Below are the code and all the weights of a small trained network. Each question names an input and a target symbol and asks about switching units off, where a switched-off unit gives its printed mean instead of its output.

import numpy as np


def w(rows, s, z=0):
    codes = np.array(rows[::2]) - 128.0
    scale = np.full(codes.shape[1], s)
    scale[-1] = z or s
    return codes * scale


def f(y):
    return y / 2 * (1 + np.tanh(0.7978845608 * (y + 0.044715 * y**3)))


def softmax(a):
    e = np.exp(a - a.max(-1, keepdims=True))
    return e / e.sum(-1, keepdims=True)


def log_softmax(a):
    a = a - a.max(-1, keepdims=True)
    return a - np.log(np.exp(a).sum(-1, keepdims=True))


def net(x, mask):
    ids = ['ΔΛΞβεζηθσψ'.index(c) for c in x.split()]
    T = len(ids)
    res = E[ids] + P[:T]
    u = 0
    for l in range(2):
        q, k, v = (res @ M[l].T for M in (Q, K, V))
        z = softmax(np.where(np.tri(T) > 0, q @ k.T / 4**0.5, -1e9)) @ v
        res = res + np.where(mask[u], z, O[l][:, -1]) @ O[l][:, :-1]
        u += 1
        y = f(res @ A[l][:, :-1].T + A[l][:, -1])
        res = res + np.where(mask[u : u + 12], y, B[l][:, -1]) @ B[l][:, :-1]
        u += 12
    return log_softmax(res[-1] @ U[:, :-1].T + U[:, -1])


Q, K, V, O, A, B = {}, {}, {}, {}, {}, {}
E = w([
[58,80,91,70,145,71,91,80,156],'Δ',
[128,104,109,158,85,57,70,148,124],'Λ',
[100,183,106,182,34,163,96,172,163],'Ξ',
[129,100,196,47,176,92,106,112,233],'β',
[25,232,164,115,169,153,143,148,188],'ε',
[32,182,123,164,67,126,153,168,97],'ζ',
[175,239,138,11,78,178,128,119,192],'η',
[145,88,150,153,79,133,134,104,159],'θ',
[205,182,203,223,82,165,131,173,197],'σ',
[74,124,136,107,106,161,158,103,180],'ψ',
],0.012)
P = w([
[132,112,108,105,122,160,132,157,130],'0',
[103,118,185,158,118,90,37,136,132],'1',
[147,132,124,127,87,97,156,86,141],'2',
[177,130,133,123,176,148,81,133,67],'3',
[114,110,203,126,153,50,103,140,147],'4',
[147,142,103,139,93,87,156,54,181],'5',
[156,134,115,122,170,147,78,139,57],'6',
[76,138,248,161,133,92,112,126,158],'7',
],0.017)
Q[0] = w([
[232,144,79,116,239,201,96,254,81],'0.h1',
[154,81,109,199,205,106,191,171,85],'0.h1',
[167,111,96,153,171,217,182,59,130],'0.h1',
[212,107,78,127,156,134,81,177,178],'0.h1',
],0.007)
K[0] = w([
[140,77,117,91,132,211,66,251,103],'0.h1',
[126,49,154,143,181,166,84,194,1],'0.h1',
[36,59,76,129,147,137,85,149,104],'0.h1',
[172,75,75,58,153,177,123,190,175],'0.h1',
],0.0066)
V[0] = w([
[160,124,137,135,109,139,81,163,114],'0.h1',
[154,167,215,184,97,47,3,170,165],'0.h1',
[216,119,75,166,178,112,127,70,124],'0.h1',
[69,88,74,106,102,108,57,151,104],'0.h1',
],0.0065)
O[0] = w([
[169,125,97,124,211,169,91,168,156,124],'0.h1',
[180,101,185,194,127,100,31,171,221,254],'0.h1',
[253,184,173,160,149,81,192,148,9,82],'0.h1',
[210,189,22,103,193,39,145,84,61,118],'0.h1',
],0.0066,0.0053)
A[0] = w([
[93,27,128,189,142,105,104,149,86,215],'0.n1',
[103,64,74,48,135,195,142,115,149,108],'0.n2',
[93,121,70,171,121,187,125,154,55,53],'0.n3',
[119,121,167,130,123,150,77,254,98,21],'0.n4',
[143,82,57,179,72,176,171,105,152,151],'0.n5',
[163,89,107,137,77,169,183,116,138,92],'0.n6',
[172,79,206,138,213,174,65,153,48,171],'0.n7',
[205,158,150,53,151,115,109,143,143,253],'0.n8',
[140,125,92,97,56,145,102,177,82,114],'0.n9',
[128,123,117,85,167,82,158,95,76,92],'0.n10',
[60,123,67,115,162,114,196,62,138,140],'0.n11',
[129,93,52,116,79,60,200,134,140,139],'0.n12',
],0.0089,0.0031)
B[0] = w([
[99,167,190,85,188,188,120,82,209,197],'0.n1',
[154,163,110,121,211,164,148,177,93,150],'0.n2',
[159,158,139,131,254,178,215,140,39,126],'0.n3',
[77,69,152,67,174,137,128,65,129,214],'0.n4',
[183,113,92,37,58,126,120,106,144,153],'0.n5',
[228,94,151,135,66,174,188,102,127,130],'0.n6',
[54,180,18,107,79,156,152,141,76,248],'0.n7',
[65,116,137,222,148,140,122,121,106,254],'0.n8',
[148,152,70,179,79,117,139,81,138,132],'0.n9',
[156,182,148,104,188,113,158,188,119,117],'0.n10',
[101,158,194,61,171,122,183,146,152,145],'0.n11',
[95,95,94,90,150,106,144,33,127,152],'0.n12',
],0.0073,0.0058)
Q[1] = w([
[222,144,201,155,83,1,217,162,144],'1.h1',
[25,62,193,95,90,123,100,127,182],'1.h1',
[135,40,120,147,125,63,115,155,110],'1.h1',
[141,114,40,81,126,176,80,99,49],'1.h1',
],0.0086)
K[1] = w([
[81,142,198,186,77,51,99,37,104],'1.h1',
[139,145,110,159,88,127,227,75,196],'1.h1',
[129,153,142,140,108,100,147,109,31],'1.h1',
[149,42,124,61,128,224,140,254,69],'1.h1',
],0.0078)
V[1] = w([
[42,226,163,118,86,198,183,149,113],'1.h1',
[123,51,246,82,181,129,227,179,144],'1.h1',
[89,129,79,97,147,44,196,128,93],'1.h1',
[2,127,147,191,171,100,78,165,169],'1.h1',
],0.008)
O[1] = w([
[104,154,154,167,85,71,252,149,152,224],'1.h1',
[150,106,161,40,150,160,149,174,84,254],'1.h1',
[185,120,144,123,205,60,107,144,124,51],'1.h1',
[136,197,188,164,81,137,131,77,65,188],'1.h1',
],0.013,0.002)
A[1] = w([
[81,141,221,148,50,91,177,49,155,193],'1.n1',
[74,155,164,106,172,139,122,240,184,151],'1.n2',
[82,143,187,83,84,137,66,83,99,143],'1.n3',
[143,62,128,99,76,168,79,44,118,47],'1.n4',
[176,116,127,149,130,54,139,102,205,35],'1.n5',
[112,82,106,162,186,188,67,154,91,3],'1.n6',
[87,119,63,95,128,167,241,152,82,27],'1.n7',
[140,135,180,193,107,96,194,126,27,91],'1.n8',
[46,141,131,122,217,82,109,137,117,165],'1.n9',
[93,83,60,186,93,209,103,63,156,126],'1.n10',
[174,150,253,139,196,96,112,86,150,137],'1.n11',
[96,127,147,172,79,73,118,73,211,113],'1.n12',
],0.0076,0.0029)
B[1] = w([
[157,59,81,80,144,122,39,164,91,249],'1.n1',
[171,73,103,184,135,179,130,89,65,210],'1.n2',
[55,122,116,124,185,109,188,104,130,211],'1.n3',
[100,117,176,181,88,55,200,192,84,177],'1.n4',
[165,113,162,158,94,162,111,87,50,160],'1.n5',
[162,137,53,29,97,162,185,162,177,156],'1.n6',
[112,111,106,189,87,114,1,106,143,162],'1.n7',
[198,158,185,138,186,182,116,145,192,164],'1.n8',
[194,174,154,172,35,140,152,122,156,186],'1.n9',
[164,195,229,97,152,109,136,108,141,214],'1.n10',
[68,238,99,116,33,79,121,172,160,197],'1.n11',
[130,169,44,93,207,105,178,157,50,225],'1.n12',
],0.0068,0.017)
U = w([
[139,123,98,56,102,177,38,96,188,184],'Δ',
[171,165,179,144,69,152,17,143,152,81],'Λ',
[128,125,191,183,118,110,210,101,179,226],'Ξ',
[96,164,51,176,4,109,110,154,113,88],'β',
[86,242,118,87,114,134,201,116,253,104],'ε',
[103,161,160,71,195,216,221,82,88,177],'ζ',
[140,134,153,156,226,109,31,58,125,157],'η',
[106,83,69,136,177,127,130,156,60,107],'θ',
[46,133,148,100,32,128,43,110,136,127],'σ',
[124,187,120,60,178,120,152,226,124,1],'ψ',
],0.0054,0.0042)

Each question gives the input, a string of symbols that net reads in full, and the target symbol t.
The units are the heads (4 rows each of Q, K, V and O) and the neurons (one row each of A and B). Each row of codes is followed by its name. A weight is (code - 128) times the scale printed after its matrix; where a second scale follows, it is the last column's (O, A, B and U).
mask holds one flag per unit, layer by layer, with each layer's heads first. A switched-off unit (its flag False) gives its mean, the last column of its rows in O or B, instead of its output. The means were averaged over made-up inputs and are rounded, as every weight is.
A unit's drop is (log p(t) with every unit on - log p(t) with that unit switched off) / (log p(t) with every unit on - log p(t) with every unit switched off).
The circuit of an input: a set's keep is (log p(t) with only the set's units on - log p(t) with every unit switched off) / (log p(t) with every unit on - log p(t) with every unit switched off). Starting from the 12 units with the biggest drops (on a tie, the unit counted first), units are removed one at a time, each time the one whose removal leaves the highest keep (on an exact tie, the one counted first), for as long as the keep stays at least 0.8.
circuit, biggest first: the units of the circuit, biggest drop first
unit that matters most: the unit with the biggest drop
k most important neurons: the k neurons with the biggest drops, biggest first
k most important neurons of layer l: the k neurons of layer l with the biggest drops, biggest first
input β Λ ε β η Δ, target ε: circuit, biggest first => 0.n11, 1.n2
input Λ β σ β β σ θ, target η: circuit, biggest first => 1.h1, 0.h1, 1.n11
input β β β ψ ζ η Ξ θ, target θ: circuit, biggest first => 1.h1, 1.n12, 1.n1
input ψ Ξ η η θ ζ ζ β, target β: circuit, biggest first => 1.n11, 1.h1, 1.n10
input β β β θ θ β β, target ζ: 3 most important neurons of layer 1 => 1.n1, 1.n11, 1.n3
input β ζ ψ Ξ ζ, target Ξ: circuit, biggest first => 1.h1, 0.h1
input θ ε σ, target Λ: circuit, biggest first => 1.n1, 1.n8, 1.h1
input ψ Ξ Ξ Ξ σ β ε, target θ: 3 most important neurons => 1.n2, 0.n7, 0.n11
input Λ Δ Δ η, target η: 3 most important neurons => 0.n8, 1.n11, 1.n10
input η Λ β σ ζ β σ, target β: circuit, biggest first => 1.h1, 0.n7
input β β Ξ θ ε Ξ Δ, target ζ: circuit, biggest first => 1.h1, 1.n1
input Λ Ξ Λ β Ξ, target ε: 3 most important neurons of layer 0 => 0.n7, 0.n4, 0.n1
input Δ ε Λ Ξ, target ψ: 2 most important neurons => 0.n2, 0.n11
input η β ζ β, target β: most important neuron of layer 1 => 1.n7
input Δ θ σ, target Λ: 3 most important neurons of layer 1 => 1.n1, 1.n8, 1.n10
input Ξ Ξ β β, target ε: 2 most important neurons => 0.n7, 1.n1
input β β θ, target Ξ: unit that matters most => 1.n4
input Λ η Δ Ξ, target η: 2 most important neurons => 1.n10, 1.n11
input ε ψ ε β, target Λ: 2 most important neurons => 1.n8, 1.n7
input θ Ξ ε, target ψ: 2 most important neurons => 1.n1, 1.n8
input Λ β Ξ ψ θ, target η: 2 most important neurons of layer 1 => 1.n10, 1.n12
input Ξ ε β θ β, target σ: most important neuron => 1.n11
input η Δ Λ η β, target ε: 2 most important neurons => 1.n1, 1.n6
